How the objects are linked:
j166: ψ>j735, ε>j683, ζ>j366, ξ>j89, α>j197
j673: ψ>j929, ε>j755, ζ>j521, ξ>j504, α>j973
j521: ψ>j673, ε>j504, ζ>j477, ξ>j528, α>j604
j899: ψ>j896, ε>j291, ζ>j702, ξ>j86, α>j528
j495: ψ>j860, ε>j735, ζ>j197, ξ>j166, α>j328
j851: ψ>j54, ε>j18, ζ>j705, ξ>j34, α>j798
j34: ψ>j18, ε>j453, ζ>j23, ξ>j560, α>j705
j528: ψ>j504, ε>j899, ζ>j860, ξ>j702, α>j477
j18: ψ>j366, ε>j182, ζ>j34, ξ>j453, α>j851
j262: ψ>j23, ε>j138, ζ>j755, ξ>j821, α>j929
j735: ψ>j702, ε>j957, ζ>j166, ξ>j683, α>j495
j453: ψ>j182, ε>j540, ζ>j560, ξ>j671, α>j34
j6: ψ>j798, ε>j705, ζ>j540, ξ>j448, α>j182
j328: ψ>j825, ε>j495, ζ>j791, ξ>j197, α>j86
j683: ψ>j957, ε>j559, ζ>j89, ξ>j798, α>j166
j559: ψ>j791, ε>j54, ζ>j798, ξ>j851, α>j683
j860: ψ>j528, ε>j702, ζ>j495, ξ>j735, α>j825
j366: ψ>j166, ε>j89, ζ>j18, ξ>j182, α>j54
j448: ψ>j705, ε>j23, ζ>j929, ξ>j262, α>j540
j671: ψ>j540, ε>j929, ζ>j973, ξ>j673, α>j560
j791: ψ>j328, ε>j197, ζ>j559, ξ>j54, α>j957
j540: ψ>j6, ε>j448, ζ>j671, ξ>j929, α>j453
j702: ψ>j899, ε>j86, ζ>j735, ξ>j957, α>j860
j291: ψ>j243, ε>j825, ζ>j86, ξ>j328, α>j899
j182: ψ>j89, ε>j6, ζ>j453, ξ>j540, α>j18
j477: ψ>j521, ε>j528, ζ>j825, ξ>j860, α>j243
j197: ψ>j495, ε>j166, ζ>j54, ξ>j366, α>j791
j821: ψ>j138, ε>j604, ζ>j896, ξ>j243, α>j755
j957: ψ>j86, ε>j791, ζ>j683, ξ>j559, α>j735
j23: ψ>j34, ε>j560, ζ>j262, ξ>j138, α>j448
j89: ψ>j683, ε>j798, ζ>j182, ξ>j6, α>j366
j825: ψ>j477, ε>j860, ζ>j328, ξ>j495, α>j291
j755: ψ>j262, ε>j821, ζ>j504, ξ>j896, α>j673
j973: ψ>j671, ε>j673, ζ>j604, ξ>j521, α>j138
j896: ψ>j821, ε>j243, ζ>j899, ξ>j291, α>j504
j243: ψ>j604, ε>j477, ζ>j291, ξ>j825, α>j896
j560: ψ>j453, ε>j671, ζ>j138, ξ>j973, α>j23
j504: ψ>j755, ε>j896, ζ>j528, ξ>j899, α>j521
j54: ψ>j197, ε>j366, ζ>j851, ξ>j18, α>j559
j138: ψ>j560, ε>j973, ζ>j821, ξ>j604, α>j262
j604: ψ>j973, ε>j521, ζ>j243, ξ>j477, α>j821
j705: ψ>j851, ε>j34, ζ>j448, ξ>j23, α>j6
j929: ψ>j448, ε>j262, ζ>j673, ξ>j755, α>j671
j86: ψ>j291, ε>j328, ζ>j957, ξ>j791, α>j702
j798: ψ>j559, ε>j851, ζ>j6, ξ>j705, α>j89

The rows follow the links: the fewer symbols apart two objects are, the more alike their rows tend to be.

Each row is also shifted at random along 3 hidden directions that mean nothing.

Row, then object:
[  77  -30   33   55  -54   20  -29  -22   47   48   43   34    1  -14    0  -12   18  -14   -7   27   -4  -34  -18   47  -65   23  -22    8    1  -44] -> j755
[-118  -13   22  -19   30   30   12    2   -6   10   46   53   11   24   14  -57   28   20  -39  -37   -6   26   52   10  -16  -80   21  -37   -2   -6] -> j851
[ -97  -23   35    1   31   24   17    6  -13    4   17   36   15   11    6  -45   36   21  -28  -35   -5   33   53   -3  -19  -81   24  -55   -2   14] -> j798
[  -1   -9  -48   23   21   19   19   32    9  -71   11   -4  -78   94   63   12   47   34   18   19   23  -13  -12   24    0   23  -26   10  -46   -7] -> j929
[ 127   44   23  -11  -22  -16   29   56   26   28   27    2  -64  -60  -48  -36  -35  -48  -34    3   65   33   -4    1  -34   38   29   42  -64    8] -> j825
[ -57   29  -69  -82   -3  -52  -52  -24  -12    4    1  -33   37  -12    2   32  -27    7    5   27  -19  -14  -69  -26   36   96  -31   35   41  -51] -> j528
[  19  -10   63   33   11   31   55   39    1   14   -2   25  -38  -22  -25  -43    9  -15  -13  -37   30   47   75   -5  -31  -88   44  -33  -48   52] -> j366
[  16   -4   -3    5   45   39  -17  -63  -23  -24   -4   11   59   45   31   23    8    3  -16  -41  -64  -25   11    9   53  -76   -3    2   68   35] -> j182
[  52  -34   28   86  -14   38   30   16   27  -16   -5   26  -41   49   47  -20   54   24   15    2   22  -10   31   30  -45  -42    2  -55  -48    8] -> j23
[ 108   38   83    7    6  -25   10    8   25   78   27   55   81  -75  -24 -111   14  -11  -77  -47   11   64  -11   -6  -69  -44   70  -80  -23  -11] -> j328
[   7   47   -7  -41   31  -65   -2  -26  -37    4  -63  -32   92  -36   -9   -4  -26   14    7  -27  -27   29  -43  -62   45    2   29  -52   30   19] -> j495
[ 220    7  -13   69  -16    7  -16  -39    5  -39  -48  -40   17   21   30   72  -15   -4   37   28  -26  -67  -55   17   26   29  -32   41   31   33] -> j673
[  79   21  -30   24  -14  -57   18   32    8  -24  -52  -33  -23   23   20    3   20   33   33   28   27   10  -53  -22   -6   74   -4  -33  -55  -17] -> j504
[  20   64  -59  -58   61  -45   73   89  -44  -73  -49  -63  -88   20  -10   -2  -30    2   15  -25   72   68   -4  -60   72   21   34   26  -76   61] -> j735
[  -8   20   17  -44   23   19   14   25   -5   21   42   13  -36  -39  -46  -30  -37  -46  -45  -32   23   29   46    5    5  -47   35   60  -11   33] -> j166
[ -25   14  -12  -42   -5  -39  -31    5   28   41   59   57   34   -5   25  -63   31   22  -44    9    5   15  -59    9  -43   64    8  -38   -4  -82] -> j243

Complete each set of four: the symbols that take the first to the second take the third to the fourth, perhaps in another order.
Answers are names.
[  77   46  -39  -15   13  -36   34   68   26  -16   28   11  -63   31   29  -55   21   10  -23    7   61   31  -46    4  -25   68    7   -1  -78  -41]
to [  51   32   10  -31   32   14   17    9  -24  -16   -2  -20  -14  -36  -43   13  -43  -44  -25  -42    3   22   31  -13   39  -42   26   59   14   67]
as [  91   38  -11  -29  -15  -31  -29  -12    9   24  -10  -23   28  -56  -31   15  -40  -39  -17    6   -1  -10  -53  -12    8   61   -4   42   25   -4]
to j366

[  33  -45   27   87   -9   21    4  -34    7  -23  -33    4   29   43   41   18   43   30   31   13  -28  -26    9   13  -15  -38  -11  -60    5   11]
to [ 185   11  -23   59   39   14    7  -12    5  -72  -13  -12  -13   87   68   24   21   16    9   -4  -10  -35  -39   32   24    0  -19   16    0   25]
as [  77   47   35  -35   46    6  -12  -26   -4   38   58   56   74  -34  -17  -69  -20  -29  -93  -67  -16   40    4    9    0  -62   54   -2   34   12]
to j559

[  13   18  -43  -15  -11  -73  -37  -34  -12   -7  -60  -38   82    8   30   27    6   40   38   25  -25  -23  -91  -29   25   86  -26  -44   30  -42]
to [ -34  -30   -2   21  -62  -19  -18   13   36   34    0    1  -14  -20    1    7   22   14   33   50   22  -10  -23    5  -53   71  -25  -26  -21  -60]
as [   7   47  -23  -66   49  -28    5   11  -31  -10   -4  -10   25  -13  -12  -25  -24   -9  -33  -37    2   40  -12  -32   45  -10   26    2    5   25]
to j328

[  -8   39  -53  -66    2  -46  -29    9    6   13   28   -7    4  -10   -3   -7  -21   -8  -18    9   16    0  -63  -11    8   83  -14   40    5  -41]
to [ -38   29  -60  -65    6  -38   -9   45   12  -11   38    1  -40    9   14  -23    3   12  -16   19   35   17  -51   -5    3   91  -15   31  -40  -55]
as [  99  -41   88   79  -12   77  -38  -85   24   43   51   64   87  -13    8  -11   16  -27  -48  -39  -72  -41   32   61  -38 -102   -1  -14   74   17]
to j705

[  22   48  -28  -69   56  -18   22   26  -35  -31   -4  -21  -15  -10  -20   -8  -40  -20  -25  -36   13   41    6  -31   60  -13   24   38   -3   41]
to [  -1   54  -21  -63   51  -33   18    8  -36  -19  -11  -11   18   -7   -9  -17  -32   -1  -20  -37    5   39  -20  -38   48  -11   30    7    7   23]
as [ -41  -43   24   13    5   49  -55  -94  -16    8   16   23   82    4    4   50   -6   -4  -13  -15  -90  -57   16   30   27  -63  -28   16  105   18]
to j6

[ -68   31  -78  -93   -5  -65  -61  -43  -36   -6  -33  -45   64  -13    8   61  -41   11   30   38  -37  -28  -84  -39   69  113  -43   38   75  -43]
to [  -2    5   14   -3   16   16   63   52  -21  -28  -24  -39  -97  -35  -49   17  -37  -42   21  -14   45   40   68  -24   26  -44   30   45  -55   73]
as [  89    5   54   55   36   15   40  -23  -19    3  -34    5   59   -8   -1  -25   12    2  -10  -56  -27   23   33  -15    4 -108   38  -71    4   62]
to j262

[  40   15   36   -9   15   12  -10  -44  -26   21  -24  -13   62  -59  -45   28  -47  -45  -10  -38  -34   -3   24  -15   28  -59   23   25   64   59]
to [ -73   -2  -11   -3   43    7   55   39  -29  -52  -33  -24  -52   42   11   -2   14   15   20  -25   22   36   55  -29   33  -53   24  -25  -45   51]
as [  90   -2  -20   43  -33  -51    1    1    0  -20  -74  -50   25    5   20   44   11   29   64   48    5  -27  -51  -25    4   71  -25  -39  -10   -9]
to j528

[   9    7   11  -28   11   -5  -21  -74  -51    2  -64  -50   88  -55  -48   65  -67  -33   24  -22  -66  -24    1  -40   73  -47    0   30   97   57]
to [ 109   49   72  -13   35   -7  -12  -27   16   80   69   86  135  -55   -5 -122    8  -13 -110  -70  -23   53  -18    1  -46  -66   73  -80   27  -14]
as [  58   28   32   -8  -31  -30   13   32   22   55    8   -1  -20  -70  -56  -35  -24  -42  -15    9   47   31   -5   -8  -46   24   30   15  -41   -3]
to j477

[  25   42   18  -54   48  -23  -22  -40  -14   31   25   35  103  -35   -7  -51   -9   -7  -69  -53  -36   37  -29  -18   16  -35   40  -24   50    0]
to [-116  -16   12  -22   37   35    8   10   -8    5   53   50    2   30   21  -56   30   15  -37  -37    2   36   56    9  -10  -79   25  -33   -8   -3]
as [ -23   40  -10  -68   32    7    5   -2  -26   -1    8   -1    5  -27  -40    1  -42  -33  -36  -32   -1   19   15  -18   46  -22   20   50   27   37]
to j182

[  -5   36  -87  -27    5  -50   73  130   10  -65  -21  -44 -175   57   24  -13   19   23   42   42  111   54  -25  -18   -3  109    0   19 -136  -19]
to [  27   51   12  -28   34  -46   19    2  -15   22  -18    3   62  -36  -11  -50   -8    7  -30  -38    3   51  -21  -44    3  -18   45  -48   -2    1]
as [-145  -27   27  -24  -15   16   21   19  -16   24  -12   -9  -25  -49  -51   -1  -19  -21   21   -6   13   25   68  -19    0  -36   14    5   -9   26]
to j540

[ 138   52  -33  -20   21  -36    0   31   15  -11   17   -3  -17   22   30  -34    5    6  -29   -5   30   16  -59    1    1   54    7   12  -33  -10]
to [-101    0   -6  -65  -54  -43  -71  -49    1   67   -7  -15   85  -94  -50   28  -45  -23    8   27  -45  -21  -42  -23    3   71  -23   12   76  -55]
as [  36   21   17  -11  -22  -47   20   18   -7   27  -53  -41   13  -68  -50   -1  -36  -17   13    8   20   21  -19  -41    8   34   18   -9  -13   14]
to j735

[  36   -9  -35   16    2   31    1   32   25  -32   52   20  -77   67   43   -3   20    4   -3   16   31  -28   -8   51  -22   38  -28   51  -35  -26]
to [  18  -18  -47   29   14    9   -3    2   -5  -60   -3   -8  -31   86   62   21   41   41   23   21   -7  -31  -21   14   13   21  -39   -4  -17  -15]
as [  70  -38   45   94  -13   53   29    3   12  -13  -11    6  -42   20    9   15   18  -11   24    2    2  -24   43   33  -26  -57  -11   -6  -21   40]
to j34

[ -61   43  -39  -75   41  -69  -22  -47  -58  -20  -74  -51  111  -20   -8   34  -37   24   18  -16  -50   17  -51  -68   92   25    6  -28   69   25]
to [ -27   -9   44   -6   -2   25   26   10  -15   18   -5   -5  -14  -62  -57   -1  -27  -42  -10  -18    9   21   60  -16    3  -58   34   25   -2   45]
as [  31  -34   40   52  -68    4  -37  -22   53   64   37   40   26  -28    1  -19   19   -4   -4   38   -9  -31  -23   37  -90   38  -17  -26    6  -66]
to j477

[ 104   57  -72  -15   21  -62   20   41  -10  -61  -56  -61  -35   42   41   21  -11   29   36   15   27    9  -77  -31   51   85   -7    6  -40    7]
to [ 100   25  -33   34   -8  -51   42   57    6  -39  -54  -46  -62   28   26    4   22   25   46   31   53   21  -47  -22   -1   74    1  -26  -70    2]
as [ -84  -46  -22   33   -9    2    3  -11   -3  -35  -24   -4   -6   65   46   30   37   53   48   27  -22  -24   -2    4   11    9  -30  -46   -6  -24]
to j448

[  69   26    9   -5  -25  -59   10    5  -16    9  -72  -57   34  -71  -43   20  -42  -12   24    9    9   18  -33  -51   24   32   19  -12    0   24]
to [   3   48  -14  -66   50  -24   13    9  -19  -13    5    4   24  -10  -12  -30  -21   -5  -40  -43   12   45  -10  -30   32  -20   38    7    2   19]
as [   9  -23  -24   13  -27   -2  -78  -93    1   -1   -5  -12   83   23   36   69   -7   17   24   35  -81  -85  -62   22   23   46  -65   21  101  -37]
to j521

[ -24  -36   -2   33    5   19   -9   -6   21  -12   33   39   -6   65   61  -22   60   46   -1   13   -8  -14   -1   29  -36  -11  -16  -49  -18  -35]
to [ -46  -32    3    9   -8   43  -40  -10   47   23  105   90    2   55   51  -59   54   21  -56    7   -6  -27   -8   70  -61    3  -22  -13    1  -76]
as [  26   33   -7  -26   -7  -67   39   42  -23   -2  -73  -57  -22  -44  -41    5  -30   -1   33    0   36   38  -16  -59   22   36   24  -14  -42   29]
to j495

[  -2  -12   59   11   43   55  -16  -40   11   35   76   97   75   21   27  -78   38    5  -83  -55  -44   17   32   46  -31 -114   32  -49   42   -1]
to [  22   -7   28   19   48   65   18    9    6  -12   77   67  -13   41   24  -48   22   -7  -57  -53   -5   14   55   47  -11  -92   23    8   -3   22]
as [ -11   38  -40  -74  -11  -32  -22   16   10   17   34   -9  -13  -25  -21    1  -32  -23  -22   21   16    2  -45   -3    9   83  -12   58    1  -39]
to j291

